Each row has a class, written after it.
[-323  -41 -717 -157  380  235  217 -141  333  142 -184  217   -1  611
 -472 -233 -300   25 -252 -216  217 -365  217  132  -78 -153  -27  188
  424  -37   22 -667]
E
[  88  272  491  332   -8 -113  318    8 -280   17  -20 -173  -51   75
  414   95  166 -202  279  343 -207   57 -197 -364 -312   56 -171    5
   15  365    1  133]
V
[ 219   10  281  167  166  -70   -4 -105  171  259    1 -147 -171  198
    3 -128  -38 -186  374  471 -431  -54 -222 -159 -101 -293  155   72
   30  185 -107   72]
H
[ 443 -192  470   -9  112  -89  136 -261 -396  200   48 -640  175  144
   72   97  181  225   -3  368   18  419  -97 -376   60   10  -70 -267
 -406   65  -31   51]
J
[ 271   58 -188 -191  244   51  -92 -318  138  310  109   83  -30  267
  -55 -496 -317  -76  121  153   13 -221  120  156  -61 -400  345   86
  337 -105   29   51]
F
[-433  500 -229 -158   73  -49  299  355  347 -189  -60  333 -198  142
 -135  216    4 -176   63 -156  -94 -268   65  -82  131  171 -226  518
  353  383 -146 -208]
A
[  47  354  545  -64  -29 -134   38   22 -213  -83    4  289  126  133
  561   90  133 -120 -104  -90   59  172 -174   48   66   32 -435   72
  102  458 -142  -70]
F
[ -71  245 -385 -142  152  149  385  -33 -376   84  182   -5  110  480
  176 -201 -113  -72 -183  -38  431  -36  118  -97 -207  113 -125  256
  295  273  150 -185]
A
[ 131  -25 -340 -278  393  -17   32  -93  135  155   -2  -76   -4  457
 -162 -154 -179   65 -102  -76  286  -96  235   70  244 -128  -39  150
  283   67 -127 -377]
A
[-177  541   33 -148 -220 -143   62  291  380   60   99  427 -135  -84
  477 -163   80 -316  178  -54 -108 -215   42    9  -20  -75  108  584
  380  424 -151  105]
L
[-332  310  -73   52  -38   47  497  281 -202 -111   13  174   29  201
  293  150  111 -108 -234  -76  171   25  -54 -130 -237  326 -351  370
  217  394   55 -315]
H
[-189  259  372  364  175 -107  327  -10 -231 -128 -148  -58 -177   24
  262  271  118 -122  186  354 -178   50 -365 -253 -248   52 -316 -144
  -68  320   64    3]
F
[ 257  256  432   44   -4  -96   55  -56 -276   42  138 -158   80  201
  440    9  162   57   21  232   73  254 -146 -244  -98  -12 -104  -17
 -106  241  -39   51]
N
[-470  523  -79 -286  -26   97  154  236  307 -157  -49  673  -16  -41
  165 -101  -25 -258   -8 -173  -62 -344  -20   71  117  -22  -67  454
  399  422 -152 -113]
S
[-200  205  899 -213  116 -119  -87  138 -216 -272 -338  220  110 -216
  181  510  235  -58    3 -137  -18  160 -251  -68  620  -13 -643 -134
 -286  465 -244  -82]
E
[ 297  -92   24  -78   94   16  215 -357 -461  265  101 -342   85  451
  250  -51  -69   64  -72  154  316  217   99  -57   53   -4 -119  105
  -48  -65  -42  -17]
V
[-338  384 -321 -176  -23   15  215  205  457  -28  -59  276 -126   -3
   67   -3  -68 -150  112  -86 -118 -326  103   12   91   64   31  382
  320  314 -170 -149]
L
[-292 -107 -294 -122  493   24  195   44  257   21 -332 -133  -53  477
 -629  250  -62   28    7  -94   67 -206  126  -17  198  -87 -235   30
   87   31 -107 -516]
Z
[-222  339   -8   99  239 -176  278  537  324 -166 -273 -344 -375   75
 -299  833  195  -18  215 -178 -443   32  194 -332  260  359 -373  295
  -63  296  -22 -109]
H
[ 299  117 -114  -58  147 -170   78  -60  102  223  108 -428   25  291
  -22  -82  -60  190   81   61   -7   48  310 -216   62  -15  182   69
  110  -87  -75   41]
J
[ 332   11 -427 -229  302  -93   60 -236  115  406   91 -340   86  491
  -74 -362 -202  128   75  168  134 -118  249  -57   21 -106  227  215
  207 -184   -4 -168]
L
[-140  -47  304  257  385  -12  194   27  115   52 -479 -239  -59   86
 -352  286  -17  -89  289  527 -456 -214 -277 -217   19 -285  -42 -275
 -115   77 -124  -71]
N
[-310   13  370  -65  165  164  240  -74  -89  -85 -289  300   81  270
  -94  169  -41 -147 -208   31   65 -129 -203    8   80  -66 -429  -12
   18  361  -74 -346]
E
[  76   39   58  -98  381 -126   10   67  114   42 -242 -401  -80  278
 -368  463  -25  202  117   67 -144   67  143 -175  351   -3 -247    2
 -127  -88 -113 -200]
N
[-376  357  -69 -213 -227  133  244   -9 -200  -36  128  672   76  149
  463 -161  -65 -220 -215 -127  361 -213 -152  161  -28  107 -208  521
  382  462    4 -231]
H
[-283  238  -20  152  354  -66  179  202  326  -44 -341  -77 -288   30
 -251  395  -41 -220  381  202 -527 -185 -126 -134  228    9 -260   43
   51  162  -57  101]
F
[-216  120  217  310  289 -213  442  156 -394 -190 -369 -376 -120  166
  -31  708  132   28  213   77 -124  147  -84 -318  114  285 -677 -107
 -135  230   41 -148]
V
[-267  414   81 -314  -51  -69  227  241 -310 -160  -85  285   -5   19
  395  193   15 -150 -121 -150  292    7   10   10  281  239 -534  365
  171  639  -29 -145]
V
[ 163 -200 -419 -106  508   25  -26 -335  160  377  -31 -163  136  599
 -383 -351 -359   71  -97   35  205 -139  231  157   90 -249   74  -95
  249 -292  -58 -281]
F
[-205  312 -385 -229  260  -35  167  237  268   10  -50  164  -28  272
   10   -8 -129  -34 -229 -155  156 -166  229   48  261   92  -77  298
  353  321 -161 -245]
A
[-180  -77  585  -61  284   13   73   52 -231 -100 -333   71  178  182
 -182  560   82   24 -147 -119   28  103 -174  -10  461   63 -655 -147
 -170  321 -105 -385]
H
[-187  149  440   80   -6 -183  336  215 -330 -237 -239  -70  -27 -194
   88  655  196  -76  106  -43 -198  251 -127 -294  212  398 -712   38
 -227  440  -95  -70]
J
[-482  135 -601 -256  229  212  222  -33  337  101 -240  508   42  323
 -424 -199 -243  -95 -210 -111  240 -531   57  204  114 -199   54  295
  429  111  -86 -535]
N
[-174  107  -42  -86   97   40  320 -102 -181   77   63  241  215  344
  194  -74   33 -168 -197 -103  246   35  -90  -14 -109  101 -297  141
  229  401   18 -279]
F
[ 304  -88 -310  154  255   -6  168 -292   24  400  -39 -489  -76  428
 -146 -285 -211   80  218  447 -182 -159   93  -94 -225 -276  347   14
  148 -277  -45  -30]
V
[   8  179   -8 -199   -6   34  157  -90 -202   79    8  187  124  280
  170  -81   69   45 -206 -120  290  109   24   61   90   40 -248  142
   55  274   23 -145]
Z
[ 449   98  292  104  -48  100   40 -229 -359  291  325 -224  170  340
  580 -473  140    1    0  388  103  139 -205 -123 -374 -234  258  -54
   37  134   81  174]
Z
[  44  262  -35 -159 -183   27  231 -143 -207   80  289  250  208  328
  511 -366  -39   18 -178  -47  381  -22   -4   65 -248   21  -50  259
  306  275  -31 -240]
L
[ 237 -294  543  255  321   12  184 -247 -291  307 -135 -415  186  366
 -150    3   78  -75  -12  514 -157  135 -336 -142 -174 -304  -98 -384
 -230   95  -39  -55]
F
[-281  528  -47  165   31 -180  242  296  279   -5   69  193 -260   18
  274   42  118 -280  274  153 -398 -256  -98 -268 -241   79   85  513
  321  417  -26   53]
S
[-223  667 -119  227   65 -285  384  512  279 -229  -12  -88 -484  -27
  179  423  222  -65  320  -36 -319  -41  139 -368 -127  359 -174  439
  197  324   45   96]
Z
[ -86 -108  294   63  397  -49  244  -47 -440  -91 -306 -261  107  227
 -151  496   41   91  -48  -11  -16  154  -66 -139  220   80 -513 -294
 -246  263   12 -221]
S
[-116  720  759 -307 -292 -240 -218  282 -150 -231   72  491   17 -354
  721  274  190  -10   69 -257  129  171  -70   23  461  124 -551  261
  -12  568 -171   82]
L
[ 122  127 -387  258  153   25  398 -103  360  189   42 -326 -293  123
   42 -281  -32 -104  427  512 -381 -341  -67 -315 -478  -90  500  147
  234   22   48    0]
L
[ 208  -66  117 -251  111  315   22 -443 -434  295  242  276  446  546
  339 -738 -249  -91 -293  188  497  -37 -171  251 -293 -415    7  -55
  358   56   74 -222]
F
[ 359  413  219 -277 -218 -119 -123  -37  299  201  324  191 -133   -2
  515 -390  -37 -183  232  144  -89  -21  105   12   89 -150  302  475
  199  161 -170  394]
L
[  51  167 -127  -84  -16  101  268 -189 -237  216  227  206   67  411
  477 -417  -25  -42 -210  122  445  -16  -39   54 -208  -31 -117  304
  319  252    3 -264]
Z
[  38  681  259   20  -61 -302  102  371  286  -70  209  262 -336 -143
  468   88  294 -227  193 -107 -306   47   47 -271   12  168   -2  569
  197  558  -66  202]
S
[  58  430   88   72   75 -195  396  171 -261  -58   66 -170   48  117
  446  209  363   23   43  -76    2  298  -10 -370  -56  396 -356  146
  -35  455  -27  -73]
Z
[ 103   -8 -112  -70  390  -36   67  -81  251  205 -157 -257  -84  372
 -333   33  -23   99   26   30  -46  -30  166 -175  165  -71  -89   84
   26 -104  -13 -250]
E
[  44  252  219 -304 -109  -52  125 -118 -277   -9   79  147  109  142
  329   66  113  -11  -86 -313  320  221  146 -115  134  154 -398  213
    2  388   -1 -112]
E
[ 248  521  536  -13 -327 -136   14  159  -92   71  322  120  -83  -84
  883  -32  377 -157   -7   52  121  377  -43 -229   40  143 -159  377
    2  447  -62  368]
A
[  86 -125  -11 -122   50  338   38 -526 -320  390  129  331  395  514
  294 -751 -181 -187 -107  234  370 -184 -211  205 -275 -478  165  -63
  304  142   19 -150]
Z
[  94  142  459  -48   87  159  -13 -214 -198  111   17  249  169  174
  325 -189   92 -129  -30  129  113  -18 -227  -19   35 -191  -76  -73
   33  298    6    3]
Z
[ 126   34  174  166  245  -56  270 -217 -372   74  -74 -236   38  240
  211  -13   56   71   49  355  -62  136 -206 -237 -193  -29 -133 -163
 -111  207   88  -67]
S
[-126  243   47  -19  226 -122  131   45  239   68 -213   45 -108   82
   91  144   68 -106  152  146 -308  -65  -35 -189  133    0  -98  168
   51  317  -99  -32]
S
[-221  411  426 -165  -64   25  160  172 -185 -155  -52  476  -73  -83
  322  158  142  -97 -175 -143  198   38 -147   82  319    1 -423  258
  102  504 -141 -189]
V
[-154   35  517  -27  166   96  179 -137 -215  -47 -303  277  140  196
   16  239   58  -69 -108   99  100   32 -263  -18  189 -164 -417 -149
  -66  380  -72 -255]
N
[ 194   65  414 -123  -62  -71   94 -289 -305  163   48   51  261  209
  385 -246   52    9 -106  237  202  176 -182  -90   68 -139  -66  -65
  -36  321  -93   52]
J
[ 190  -31  197   73   27 -105  326 -314 -289  119   20 -164  108  411
  298 -103  -26    1  100  244  125   52  -89  -74 -212 -129  -24  -67
   52  205   -5  -20]
L
[  90  198  319  185  -77   -8  355  -44 -289   52  171   49   68  198
  474  -75  163 -180  -12  300   19   99 -268 -241 -354   69  -68  194
   66  319  -35   -9]
N
[  30  404  293  -22  138 -155    5  269  172  -88 -101   21 -228 -129
  136  355   95  -90  233   48 -327  -16   -3 -163  293   32 -102  236
   20  215 -164  116]
N
[ -32 -181 -195   38  448   48  221  -85  273  115 -305 -331 -107  307
 -522  186  -78   56  159  149 -176 -136   54 -129  187 -103    4  -91
   -9  -65  -63 -260]
H
[-171  162  198 -250   75  160   45 -218 -138  117  -49  561  154  265
  196 -220  -81 -145 -143   26  287 -114 -172  157  110 -321 -203  171
  279  353  -78 -280]
A
[ 598 -436 -428  200  361  -53  162 -283   11  505   15 -868   22  453
 -394 -283 -106  268  105  553 -252   80  115 -192 -256 -245  491 -204
  -34 -407  121   59]
A
[  92   47  -44  113  428  -98  247   39  172  126 -261 -376 -151  232
 -318  111  -12  -27  184  297 -302 -147   35 -260   23  -75   99  -11
   41   93   -3  -76]
V
[-769  -22   82    9  497  -99   72  121  392 -271 -750  365   10   -1
 -702  507  -95 -184  320  -13 -398 -504 -338   27  374 -196 -376 -251
   32  347 -188 -505]
L
[-179  344 -195   61  381 -180  204  244   96 -105 -134 -327 -264  243
 -127  506    7   52  276  -55 -359   -7  149 -269  156  174 -211  187
   13  134  -38  -46]
S
[   1 -191 -198   32  495   75   18 -275  259  265 -373 -231    0  469
 -399  -13 -199  -13   71  223  -74 -281  -13   69  173 -289  -13 -218
   92 -148  -27 -204]
F
